The rows lie along a hidden order. The number after each row says roughly how far along it the row is, from 0 to 9. A new part has a new order.
In the rows, 128 means zero.
[106 203 105 109  85 175 255  96  72  88 166 122 146 181 125 101] => 8
[ 91  93 107 144 122 182 181 117  96 103 144 131  99 100 122 123] => 6
[140 108 135 111 136 128 145 122 149 126 154 136 105  89 143 153] => 6
[ 97 144 150 106 106  82 147 104  88  97 196 139 118 159 110  91] => 9
[ 98 144  98 152 117 172 194 149  96 104 174 142 124 109 113 133] => 7
[117 122  92 142 139 170 170 143  96 115 108 139 108 152 103 155] => 8
[108 175 114 130 133  99 116 112 136 158 145 113 155 152  84 137] => 2
[ 97 135  90  95 136 144 178  94 125 119 103 134 138 170  97 112] => 4
[134 126 159 188 140 145 120 144 126 169 111  99 138 129 129 139] => 2
[109 128  98 116  99 122 171 120  94  79 188 129 123 125 131 133] => 9
[104 159 105 157 100 203 189 103  59 101 179 110  98 153 121 120] => 7
[128 151  72 101 134 146  73 118 184 159 103 125 136 155 104 136] => 0
[123 159  89 142 104 219 186 102 165 150 100  92 145 164 103 134] => 0
[122 164 126 109 102 159 170 141 156  92 126  61 161 149 120  97] => 4
[148 103 103 182 142 169 120 139 103 162 146 125 136  99 150 163] => 2
[134 125 178 118 112 128 152 118 150 113 156 121  98  96 131 160] => 9
[133 108 125 110 108 152 133 171 134 168 140  89 165 177 132 142] => 1
[ 92 138 103  81 110 161 210 123  99  94 132 157 120 119 133 122] => 7
[131 183  87  89 126  95 122 142 134 121 102 134 149 167 126 103] => 5
[138 190 126 121 147 139 124 127 156  95 127 147 153 137 101 140] => 8
[104 192 130 137 101 197 175 110 125 120 171 120 120 128 100 157] => 7
[126 201 141  98  97 174 181 128 169  98 170  87 186 170 105 120] => 7
[110 121 133 166 127 141 167 143  45 142 160 164 119 125 128 138] => 6
[108 170  48  92 125 155 111 172 159 111  59  95 181 175 104 100] => 1
[124 135 137 154  94 142 161  86  86 120 157 132  97 106 173 100] => 4
[127 135 142 197 115 211 204 124  72 113 148 133  94 120 136 165] => 9
[119 100 158  91 123 148 166  99 125 134 111 130 141 133 124 147] => 3
[121 139 125 195 133 212 202 106  81 110 146 159 102  74 138 178] => 9
[104 136  75  82  84 180 174  68 149 108 138 126 135 139 113 112] => 2
[125 116 151 117 136 125 158 109 132 165 131 126 117 144 103 145] => 2
[ 79 180  63 132 109 141 160 129  46 116 157 148 124 130 140  91] => 3
[ 94 108 130 103 108 162 178 117 101 148 169 105 113 142 112 128] => 2
[ 86 182 118 127 121 170 165 101 113 111 130 142 102 131 105  99] => 5
[105 156  80 115  88 170 149 137 128 104 146  82 178 132 133 114] => 0
[125 134 143 160 110 142 150 109  80 131 171 101  98 162 123 132] => 6
[141 123  95 137 142 148 125 124 147 135  56  85 103 161 107 140] => 1
[ 95 187 112 122 134 141 176 134  96 106 154 158 140 139  88 138] => 9
[130 134 118 133 111 130 180 156 144  93 122  86 101 133 130 128] => 9
[140 129  81  96 128  91 113 144 165 143 123  72 145 157 123 114] => 0
[170 105 115 117 131 170  58 141 237 152  86  62 186 174  88 158] => 0
[143 157 116 101  95 145 173 119 116  98 190  87 139 161 127 141] => 9
[100 143  80 149 129 186 188 112  54 128 172 200  77 117 143 140] => 7
[128  90 130 144 115 149 187 114  74  94 155 130 112 126 159 117] => 8
[112 171 155 124 102 169 187 117 130 114 154  92 160 138 132 108] => 4
[ 93 213  52  91  81 166 160 126 139  88 160  70 221 200  87  84] => 2
[ 99 115 103 150 103 162 137 119 133 148 134  86 107 132 117 112] => 0
[118 103 142 116  98 179 183  98 132 145 131 110 114 129 147 116] => 1
[105 140 125  70  91 169 192  88 155 129 129  85 163 166  91 128] => 1
[105 159 125 155  95 170 203 106 108 104 166  90 115  95 152 122] => 4
[100 179 143 144  98 159 179 159 119  90 190  92 160 120 119 124] => 8
[136 108 145 108 114 144 175  81 108 111 152 159 108 112 152 150] => 8
[112 155 106  78 108 177 111 141 165 154 101 126 166 170 109 118] => 0
[139 125 144 116 132 118 157 169 167  88 130 121 127 122 135 100] => 8
[105 114  92 157  99 185 144  84 103 137 159  84 127 123 122 147] => 0
[131 140  62 156 111 145 135 134 121 134 113 107 136 104 161 129] => 1
[125 150 127 139 118 190 138 158 145 102 152  95 126 176  96 118] => 9
[113 174 121 140  96 115 149 118 108 113 184 131 138  94 150 100] => 4
[160  76 135 151 156 146  99 126 110 118 107 148 110 108 126 183] => 8
[138 172 152 121 125 142 112 133 152 126 184 137 152 151 102 146] => 9
[168  74 174 100 138 106  62 172 179 185 128  85 171 137 132 167] => 0
[115 185 137 125 110 205 185 118 124  93 142 141 148 146  99 132] => 9
[101 135  96 144  92 109 159 111  80 147 194  99 110 108 146 139] => 1
[142 151 106 117 118 141 131 179 197  94 159  98 169 130 111 135] => 8
[141  92 156 152 165 137 102 156  70 123 119 165 115 131 140 144] => 9
[113 139 101 120  89 152 137 128 160 138 143 108 145 117 152 106] => 0
[114 193  82 117 108 214 138 102 154  80 130 126 171 147 111 108] => 6
[145 144  99 104 108 158 148 134 189 120  73  59 177 186 129 108] => 1
[ 98 155  77 109  89 149 167  95 110 106 123  75 152 189 102  97] => 2
[112  88 153 160 104 167 163 112 120 150 147  92 125 108 121 161] => 1
[ 93 180  81 194 115 156 179 111  66 130 166 115 101 148 123 112] => 4
[140  96 152 147 137  95 142 115 107 130 178 163  56  68 174 153] => 9
[ 95 149 111  98  93 159 163  76  99 115  89 133 123 138 138 100] => 1
[114 177 132 170 130 121 161 149  87 134 171 122 127 128 106 160] => 7
[106  85 104 152 123 148 146 123  96 152 180 129  76 110 132 154] => 5
[164  92 166  63 129  97 116 143 170 117  89 140 118 154 131 135] => 9
[118 143 115 150 112 125  84 139  97 159 177 123 131 119 136 152] => 2
[119  97 190 153 124 121 110 124 114 190 153  83 123 138 110 153] => 0
[129 172 141 110 152  87 114 178 132 122 132 140 149 145  96 144] => 9
[132 136 133 115 127 189 154 174 184 111 136 124 152 134 113 130] => 7
[122 184  95 138  95 184 129 122 151 126 157 106 154 142 128 108] => 2
[114 168 141 192 106 195 212 125  60 112 171 130 121 131 131 137] => 8
[ 89 180  73  91  89 132 179  80  81  77 164 134 122 153 118  95] => 6
[150 131 132 127 117 185 204 125 129  83 111 121 127 137 153 132] => 9
[128 162 100 147 106 203 125 124 155 129 106  71 154 176 108 130] => 2
[132 121 185 141  99 137 192 138 130 107 165 121 110 115 153 122] => 9
[112 125  84 137 111 172 147 118 101 117 183 134 104 129 110 161] => 7
[113 135 134 159  91 126 149  82  97 116 171 116 107 102 164  93] => 3
[ 95 143 105  86 105 137 170 121 126 149 112 119 136 132 120 118] => 0
[136 136 164 161 119 133 210 102  97 113 193 146 120  91 152 144] => 8
[121 158 147 127 112 126 161  72 112 110 170 126 127 146 108 127] => 8

[153 133 163 132 129  99  97 125 124  45  93 116 132 122 187 167 144 106
 137 127 128 101 168 133 151 150 172 132 102  97 141 138 146 127 142 124
 113 113  86 116 134 127 176  97 133 130 126 103  36 169 107 145 154 127
 166 127 102 126 146  81 143 137  99 179 129 131 140  92 172 114  64 125
 148 124 107 111 112 145  91  65 109 138 141 138 132 184 142 119 128 112
 117  35 127 151 127 109  61 132] => 5
[ 99 146  17 119  83  92 198 104 131 161 101 126 137 115 157 189 118 130
 140 123 150 145 180 116 138  99  41 118  65 137 176 171 144 130 132 162
 144 137 163 133 128 142 123 119 130 118 119 157  91  93 137 143 101 117
 133 132 123 137 139 125 132 125 120 106 111 119  98  99 157 151 113 127
 137  94 130 145 143 124 125  97 142 132 165 111 170 141 154 161 138  93
 102 172 132 131 138  57  95 116] => 3
[ 80 166  48 126  81 118 212 103 128 117 113 132 137 125 114 181 124  91
 144  91 137 141 166 116 153 114  56 123 113 122 173 180 152 130 129 147
 141 129 130 133 118 147 165 125 136 127  88 145 114  87 127 148 100 115
 135 137 117 135 137 137 138 116 119  94 105 114 123 100 143 151 125 129
 123  97 129 130 145 120 120  93 160 126 153 119 177 120 137 164 137 118
 106 206 130 127 162  88 122 121] => 3
[152 117 170 129  95 133 141 119 125  51  97 110 128 135 174 123 148 154
 149 128 119 120 156 129 131 137 145 123  94  90 151 115 157 131 146 113
 117 136 126 115 153 137 247 112 117 123 124 121  93 160 120 139 186 127
 165 128  96 121 143  92  85 122 126 160 144 129 122 136 168 104  36 129
 153 121  87  90  99 142  92 107 103 148 161 140 140 177 142 127 136 101
 117  42 135 130 145 167  55 125] => 3
[182 100 136 117 145 115 102 125 127 106 104 119 123 116 196 126 128 167
 124 164 132 127 142 135 102 126 145 137  45 114 135 114 137 124 131 113
 117 162 142 110 165 113 159 114 105 125 169 128  83 168 112 136 197 133
 137 128 118 121 127  93 107 143 128 157 134 132  97 156 156 100  69 133
 166 128 101  93 116 139 127 140  89 131 146 138 117 192 127 112 130  90
 109   9  93 140 116 105  60 128] => 8
[ 88 160  52 128  90  56 185 112 128 125 100 119 137 114 138 199 132 131
 143 111 136 133 175 112 165 117  67 111 110 137 186 186 141 133 132 160
 142 109 134 139 131 146 104 118 188 119  79 139  98 105 138 143  83 111
 136 127 117 141 145 125 154 132 106 113 117 113 119  69 159 160 122 115
 118 112 138 142 139 126 111  71 153 128 156 106 178 130 157 151 133 113
 106 204 146 140 147  37 106 123] => 4
[161  91  37 103 155  70 132 115 126 154 116 124 124  94 184 173 112 210
 108 163 139 148 124 122  96  95  83 136   1 148 167 150 122 122 118 130
 144 202 177 124 183 112  71 125 134 123 162 148 105 143 122 126 158 126
  88 128 128 132 111 115 116 155 117 123 119 120  73 155 142 130  93 139
 153 124 135  96 147 129 158 156 111 103 156 120 151 179 131 120 126  71
  89  85  74 148 121   2  91 130] => 9
[ 77 148  43 124  99 103 191 113 127 140 126 134 136 120 117 191 124 118
 134 100 135 139 151 113 149 107  56 122 101 142 172 175 139 131 126 151
 146 138 141 137 122 144  98 129 138 125  89 142 124  88 138 132  79 116
 113 133 122 140 132 143 139 120 111  98 107 117 124  98 133 162 136 130
 117 107 144 142 150 119 130 108 163 115 150 118 172 101 137 156 130 120
 108 220 131 133 153  62 146 126] => 6
[161  88  60 109 126 114 117 117 128 153 112 122 129 109 206 165 121 188
 123 152 135 134 165 126 101  95  98 134   1 137 160 123 130 123 134 135
 137 187 184 118 164 122 107 112  83 118 168 142  50 139 132 132 134 130
 119 130 120 130 124 102  97 134 123 161 128 133  84 140 155 121  54 148
 169 111 119 125 135 139 137 126 100 121 160 132 149 190 151 127 132  76
 103  47 104 142 118  82  75 123] => 5
[138 124  61 115 125  60 136 109 124  94  91 122 134 105 200 214 127 144
 127 128 136 121 176 121 138 118  96 136  20 125 183 171 144 125 134 142
 135 152 123 119 151 127 111 104 151 123 125 128  37 143 116 145 121 122
 131 131 106 134 138  93 139 145  89 156 113 121 105  94 174 136  67 132
 157 108 126 119 140 137 116  74 124 118 157 125 171 185 153 136 132  82
  89  83 103 156 135  11  66 129] => 3
[155  96 123 123  91 157 135 113 129 116 108 115 129 134 190 120 138 176
 145 138 125 130 160 127 107 108 115 124  42 109 152  90 150 128 143 121
 129 167 176 116 154 137 211 118  63 118 151 134  81 137 135 138 161 131
 160 129 109 122 136 106  59 114 137 161 143 135 103 153 161 106  35 143
 164 108  95 114 107 142 110 135  95 147 164 141 139 181 142 132 136  95
 108  47 141 125 139 191  70 117] => 2
[ 99 162 104 133 106  47 163 120 123  57  95 120 137 119 144 209 142 108
 143 106 128 115 171 117 182 142 108 120 142 117 176 189 145 132 136 143
 131  98  84 132 130 142 142 112 194 126  70 115  80 129 123 145 100 113
 147 127 103 138 151 105 162 138  91 134 119 113 139  65 168 146 104 114
 116 121 131 124 132 129  93  47 151 124 138 116 177 138 154 141 129 122
 109 165 131 141 151  31  98 131] => 5
[130 130  76 124  68  84 164 108 132 156  80 109 137 120 197 171 132 142
 153 133 141 128 206 122 134 110  81 116  59 121 165 140 148 130 146 160
 134 119 177 127 132 144 160 105 130 110 146 154  26 118 141 151 117 121
 174 128 114 131 151  93 112 122 126 149 128 131  96  92 180 130  73 123
 153  95 105 148 118 138  95  71 111 156 172 115 156 176 171 146 141  94
 108  91 159 134 127 119  47 112] => 0
[154 102  84 114 102 139 143 107 128 109 105 121 129 120 199 155 126 160
 133 135 135 137 172 127 107 104 103 138   9 114 166 120 149 125 138 128
 131 180 164 114 154 130 183 113  65 120 159 144  54 135 124 140 165 128
 145 134 107 125 132 102  89 125 125 154 124 129  92 146 161 114  42 147
 171 102 107 115 125 139 127 124 103 133 164 138 152 189 143 135 137  79
 101  45 108 135 133 125  62 122] => 2
[109 131  28 116 105 103 170 102 127 122 104 130 137 113 180 208 119 119
 130 112 144 133 185 120 137 106  70 135  21 128 179 169 147 125 133 148
 140 166 135 122 130 135 115 108 105 123 124 139  49 110 122 143 105 121
 129 136 113 136 136 114 131 127 104 136 103 122 109  99 157 142  79 139
 149  94 129 134 148 132 126  92 136 117 159 126 175 162 146 151 137  91
  98 122 116 143 142  51  90 122] => 2
[ 95 155  96 135  99  49 160 120 125  75  97 118 138 119 144 212 141 114
 142 105 125 112 176 115 181 136 109 115 128 128 181 183 144 133 138 150
 132  87  99 135 117 145 111 109 194 124  69 118  93 127 129 144  82 114
 143 125 109 140 151 107 157 136  91 141 120 117 140  48 164 158 112 114
 116 121 136 137 131 131  90  42 151 127 145 109 180 135 157 141 128 121
 110 174 145 149 151  40 105 131] => 5
[134 116 100 121  12 155 166 110 130 129 101 120 132 133 183 125 132 157
 149 128 132 138 174 125 115 103  91 125  49 105 160 111 155 129 143 130
 131 157 179 118 144 141 218 119  76 117 141 146  85 120 133 142 156 126
 166 133 105 124 138 109  71 110 138 143 134 131  97 146 165 112  49 138
 161  98  90 122 113 137 110 120 108 150 168 135 150 165 142 145 142  94
 113  71 144 120 145 177  66 114] => 1
[156  96  42 105 131 120 140 110 130 186 116 127 126 110 192 152 111 185
 118 156 145 147 147 126  89  90  76 133   1 142 159 125 130 122 126 137
 141 189 191 117 162 118 109 122  76 121 182 159  82 127 130 130 149 129
 115 132 127 129 118 120  99 135 133 126 121 128  75 157 139 121  83 145
 163 109 123 125 141 132 154 160 107 124 159 125 140 172 133 131 132  76
  99  71  95 135 116  79  89 121] => 7
[108 149  45 118  81 111 205  97 128 102  97 127 135 119 165 177 127 128
 142 111 142 142 179 118 138 108  54 131  54 109 192 173 162 129 135 138
 139 156 145 122 142 141 201 117 122 124 114 148  94 106 118 146 148 118
 147 137 110 132 140 115 115 122 121 112 111 115 101 117 169 135  74 134
 148  94 105 109 136 129 116  97 135 132 170 124 175 158 141 158 140  92
  90 129 119 134 159  73  69 118] => 0
